Below are the code and all the weights of a small trained network. Each question names an input and a class and asks about switching units off, where a switched-off unit gives its printed mean instead of its output.

import numpy as np


def w(rows, s, z=0):
    codes = np.array(rows[::2]) - 128.0
    scale = np.full(codes.shape[1], s)
    scale[-1] = z or s
    return codes * scale


def f(y):
    return np.maximum(y, 0)


def log_softmax(a):
    a = a - a.max(-1, keepdims=True)
    return a - np.log(np.exp(a).sum(-1, keepdims=True))


def net(x, mask):
    res = np.array(x, float).reshape(1, 3) / 4 @ E
    y = f(res @ A[0][:, :-1].T + A[0][:, -1])
    res = res + np.where(mask, y, B[0][:, -1]) @ B[0][:, :-1]
    return log_softmax(res[-1] @ U[:, :-1].T + U[:, -1])


A, B = {}, {}
E = w([
[92,83,3,81,117,120],'x0',
[111,156,90,218,69,117],'x1',
[131,215,99,135,160,52],'x2',
],0.012)
A[0] = w([
[79,158,129,137,93,182,157],'n1',
[155,96,68,150,111,131,254],'n2',
[136,123,81,215,73,121,116],'n3',
[83,88,60,101,145,107,139],'n4',
[33,94,98,89,112,85,94],'n5',
[150,110,130,50,233,140,91],'n6',
[204,154,189,177,137,148,83],'n7',
[190,178,223,131,174,168,130],'n8',
[128,228,112,90,199,19,204],'n9',
[103,123,120,137,96,198,241],'n10',
[141,102,65,65,122,123,69],'n11',
[115,60,163,105,88,245,246],'n12',
[65,156,99,189,84,146,52],'n13',
],0.012,0.0041)
B[0] = w([
[129,152,119,103,193,106,164],'n1',
[53,152,132,157,145,157,190],'n2',
[174,198,168,144,215,178,206],'n3',
[94,104,138,209,60,145,191],'n4',
[78,199,205,157,46,134,176],'n5',
[221,221,192,121,199,217,201],'n6',
[94,87,131,151,73,155,215],'n7',
[87,130,147,164,60,155,245],'n8',
[102,48,90,255,182,112,253],'n9',
[106,101,153,136,162,106,190],'n10',
[158,120,181,178,72,142,177],'n11',
[93,85,39,164,195,106,246],'n12',
[202,149,173,134,174,213,184],'n13',
],0.0087,0.013)
U = w([
[200,219,140,150,210,238,132],'0',
[72,126,141,189,2,159,128],'1',
[89,54,46,189,215,90,129],'2',
[60,142,111,154,182,101,254],'3',
[114,122,150,57,98,69,102],'4',
[179,162,113,106,56,100,88],'5',
[161,173,101,82,111,127,86],'6',
[99,201,93,68,136,103,95],'7',
],0.011,0.007)

Each question gives the input, the list of numbers given to net, and the class t.
The units are the neurons (one row each of A and B). Each row of codes is followed by its name. A weight is (code - 128) times the scale printed after its matrix; where a second scale follows, it is the last column's (A, B and U).
mask holds one flag per neuron, in row order. A switched-off neuron (its flag False) gives its mean, the last column of its row in B, instead of its output. The means were averaged over made-up inputs and are rounded, as every weight is.
A unit's drop is (log p(t) with every unit on - log p(t) with that unit switched off) / (log p(t) with every unit on - log p(t) with every unit switched off).
The circuit of an input: a set's keep is (log p(t) with only the set's units on - log p(t) with every unit switched off) / (log p(t) with every unit on - log p(t) with every unit switched off). Starting from the 12 units with the biggest drops (on a tie, the unit counted first), units are removed one at a time, each time the one whose removal leaves the highest keep (on an exact tie, the one counted first), for as long as the keep stays at least 0.8.
circuit, biggest first: the units of the circuit, biggest drop first
most important unit: the unit with the biggest drop
k most important neurons: the k neurons with the biggest drops, biggest first
drop when u is switched off: that unit's drop, to one decimal
input [6,4,-4], class 1: most important unit -> n5
input [-1,6,-7], class 2: 4 most important neurons -> (n12 n6 n10 n5)
input [-3,5,-5], class 0: 4 most important neurons -> (n9 n3 n13 n4)
input [2,7,-6], class 0: 3 most important neurons -> (n3 n13 n9)
input [7,4,0], class 1: 3 most important neurons -> (n4 n6 n5)
input [6,6,-4], class 0: 3 most important neurons -> (n3 n13 n8)
input [-8,0,7], class 1: 2 most important neurons -> (n8 n12)
input [-2,4,7], class 2: 2 most important neurons -> (n9 n6)
input [5,3,4], class 1: 4 most important neurons -> (n12 n5 n4 n6)
input [1,2,-2], class 3: 2 most important neurons -> (n9 n6)
input [5,-4,3], class 1: 3 most important neurons -> (n4 n3 n5)
input [-3,-2,-3], class 3: 3 most important neurons -> (n9 n12 n4)
input [-5,-6,8], class 2: 2 most important neurons -> (n9 n3)
input [7,3,-3], class 1: 2 most important neurons -> (n5 n4)
input [-2,1,6], class 2: circuit, biggest first -> (n9)
input [-6,0,-8], class 2: drop when n5 is switched off -> 0.1
input [-7,1,8], class 2: drop when n5 is switched off -> 0.3
input [-3,1,-7], class 2: drop when n12 is switched off -> 0.5
